Below is a small trained network, with its code and all its weights. Each question gives an input and a target symbol and asks what happens when units are switched off, that is, made to give their printed mean instead of their output.

import numpy as np


def w(rows, s, z=0):
    codes = np.array(rows[::2]) - 128.0
    scale = np.full(codes.shape[1], s)
    scale[-1] = z or s
    return codes * scale


def f(y):
    return y / 2 * (1 + np.tanh(0.7978845608 * (y + 0.044715 * y**3)))


def softmax(a):
    e = np.exp(a - a.max(-1, keepdims=True))
    return e / e.sum(-1, keepdims=True)


def log_softmax(a):
    a = a - a.max(-1, keepdims=True)
    return a - np.log(np.exp(a).sum(-1, keepdims=True))


def net(x, mask):
    ids = ['βγηθλστφ'.index(c) for c in x.split()]
    T = len(ids)
    res = E[ids] + P[:T]
    u = 0
    for l in range(2):
        r = res
        for j in range(2):
            rows = slice(2 * j, 2 * j + 2)
            q, k, v = (r @ M[l][rows].T for M in (Q, K, V))
            z = softmax(np.where(np.tri(T) > 0, q @ k.T / 2**0.5, -1e9)) @ v
            o = O[l][rows]
            res = res + np.where(mask[u + j], z, o[:, -1]) @ o[:, :-1]
        u += 2
        y = f(res @ A[l][:, :-1].T + A[l][:, -1])
        res = res + np.where(mask[u : u + 4], y, B[l][:, -1]) @ B[l][:, :-1]
        u += 4
    return log_softmax(res[-1] @ U[:, :-1].T + U[:, -1])


Q, K, V, O, A, B = {}, {}, {}, {}, {}, {}
E = w([
[87,144,205],'β',
[152,166,132],'γ',
[8,84,112],'η',
[98,116,26],'θ',
[122,7,167],'λ',
[64,108,134],'σ',
[93,76,104],'τ',
[162,215,103],'φ',
],0.015)
P = w([
[255,143,196],'0',
[177,125,10],'1',
[148,178,63],'2',
[129,116,211],'3',
[136,152,113],'4',
[159,169,107],'5',
[98,167,155],'6',
[149,144,144],'7',
[117,159,153],'8',
[139,171,123],'9',
[109,86,240],'10',
[134,55,252],'11',
],0.0046)
Q[0] = w([
[127,107,110],'L0H1',
[2,226,2],'L0H1',
[59,160,37],'L0H2',
[102,156,238],'L0H2',
],0.0087)
K[0] = w([
[175,100,140],'L0H1',
[2,143,193],'L0H1',
[243,43,206],'L0H2',
[227,181,64],'L0H2',
],0.0079)
V[0] = w([
[137,157,71],'L0H1',
[49,254,144],'L0H1',
[34,120,109],'L0H2',
[156,112,196],'L0H2',
],0.0089)
O[0] = w([
[91,124,75,199],'L0H1',
[254,33,192,241],'L0H1',
[3,218,86,231],'L0H2',
[123,144,224,4],'L0H2',
],0.0069,0.0019)
A[0] = w([
[51,89,138,115],'L0N1',
[247,169,161,62],'L0N2',
[129,36,85,67],'L0N3',
[2,177,72,254],'L0N4',
],0.0097,0.0032)
B[0] = w([
[194,224,165,156],'L0N1',
[234,110,185,141],'L0N2',
[96,121,102,151],'L0N3',
[253,45,112,254],'L0N4',
],0.0054,0.0095)
Q[1] = w([
[189,134,152],'L1H1',
[252,64,198],'L1H1',
[195,194,127],'L1H2',
[125,101,2],'L1H2',
],0.0083)
K[1] = w([
[147,204,220],'L1H1',
[143,2,145],'L1H1',
[169,155,65],'L1H2',
[49,181,86],'L1H2',
],0.0092)
V[1] = w([
[127,143,251],'L1H1',
[230,109,111],'L1H1',
[196,128,105],'L1H2',
[75,144,115],'L1H2',
],0.015)
O[1] = w([
[117,199,1,18],'L1H1',
[24,156,116,249],'L1H1',
[108,134,162,212],'L1H2',
[137,52,182,84],'L1H2',
],0.007,0.013)
A[1] = w([
[151,156,186,3],'L1N1',
[156,154,241,165],'L1N2',
[177,161,4,195],'L1N3',
[84,159,103,187],'L1N4',
],0.012,0.0032)
B[1] = w([
[173,232,157,130],'L1N1',
[240,192,3,254],'L1N2',
[64,64,216,218],'L1N3',
[175,66,205,184],'L1N4',
],0.0068,0.006)
U = w([
[8,182,204,157],'β',
[2,177,61,73],'γ',
[94,109,55,53],'η',
[144,59,227,247],'θ',
[79,142,125,48],'λ',
[197,125,155,227],'σ',
[38,144,150,4],'τ',
[11,97,205,36],'φ',
],0.0088,0.0037)

Each question gives the input, a string of symbols that net reads in full, and the target symbol t.
The units are the heads (2 rows each of Q, K, V and O) and the neurons (one row each of A and B). Each row of codes is followed by its name. A weight is (code - 128) times the scale printed after its matrix; where a second scale follows, it is the last column's (O, A, B and U).
mask holds one flag per unit, layer by layer, with each layer's heads first. A switched-off unit (its flag False) gives its mean, the last column of its rows in O or B, instead of its output. The means were averaged over made-up inputs and are rounded, as every weight is.
A unit's drop is (log p(t) with every unit on - log p(t) with that unit switched off) / (log p(t) with every unit on - log p(t) with every unit switched off).
The circuit of an input: a set's keep is (log p(t) with only the set's units on - log p(t) with every unit switched off) / (log p(t) with every unit on - log p(t) with every unit switched off). Starting from all 12 units, units are removed one at a time, each time the one whose removal leaves the highest keep (on an exact tie, the one counted first), for as long as the keep stays at least 0.8.
units of the circuit, in order: the units of the circuit, biggest drop first
top k neurons: the k neurons with the biggest drops, biggest first
heads that matter: for each layer, one digit per head in row order, 1 if its drop is at least 0.15 and else 0, layers parted by /
drop of u: that unit's drop, to one decimal
input θ β θ θ σ θ, target θ: top 3 neurons	[L1N2, L0N2, L0N1]
input θ φ η, target θ: heads that matter	00 / 10
input φ β φ θ θ φ β φ θ φ, target β: top 2 neurons	[L1N3, L0N2]
input φ θ θ, target φ: top neuron	[L1N2]
input θ θ τ θ θ θ θ τ γ, target σ: units of the circuit, in order	[L1N2, L1H1]
input θ η θ θ η σ η, target σ: top 3 neurons	[L1N2, L0N1, L1N3]
input φ σ φ λ σ γ, target β: top 3 neurons	[L0N2, L1N2, L1N3]
input θ φ θ γ, target σ: top 2 neurons	[L1N2, L0N4]
input γ φ φ φ γ φ β η θ, target φ: top 2 neurons	[L1N3, L1N4]
input φ β φ β θ τ γ, target β: top 3 neurons	[L1N3, L0N2, L1N2]
input β γ η θ φ, target φ: top 4 neurons	[L1N3, L1N4, L0N2, L1N2]
input θ β σ β, target σ: heads that matter	00 / 00
input φ φ σ θ φ φ φ, target β: drop of L1N4	0.1
input θ η τ γ σ, target σ: drop of L1N2	0.7
input θ γ θ λ θ θ η θ β, target σ: drop of L1H1	0.3
input β σ θ σ φ, target φ: drop of L0H2	0.3
input θ θ φ θ η, target θ: top neuron	[L0N4]
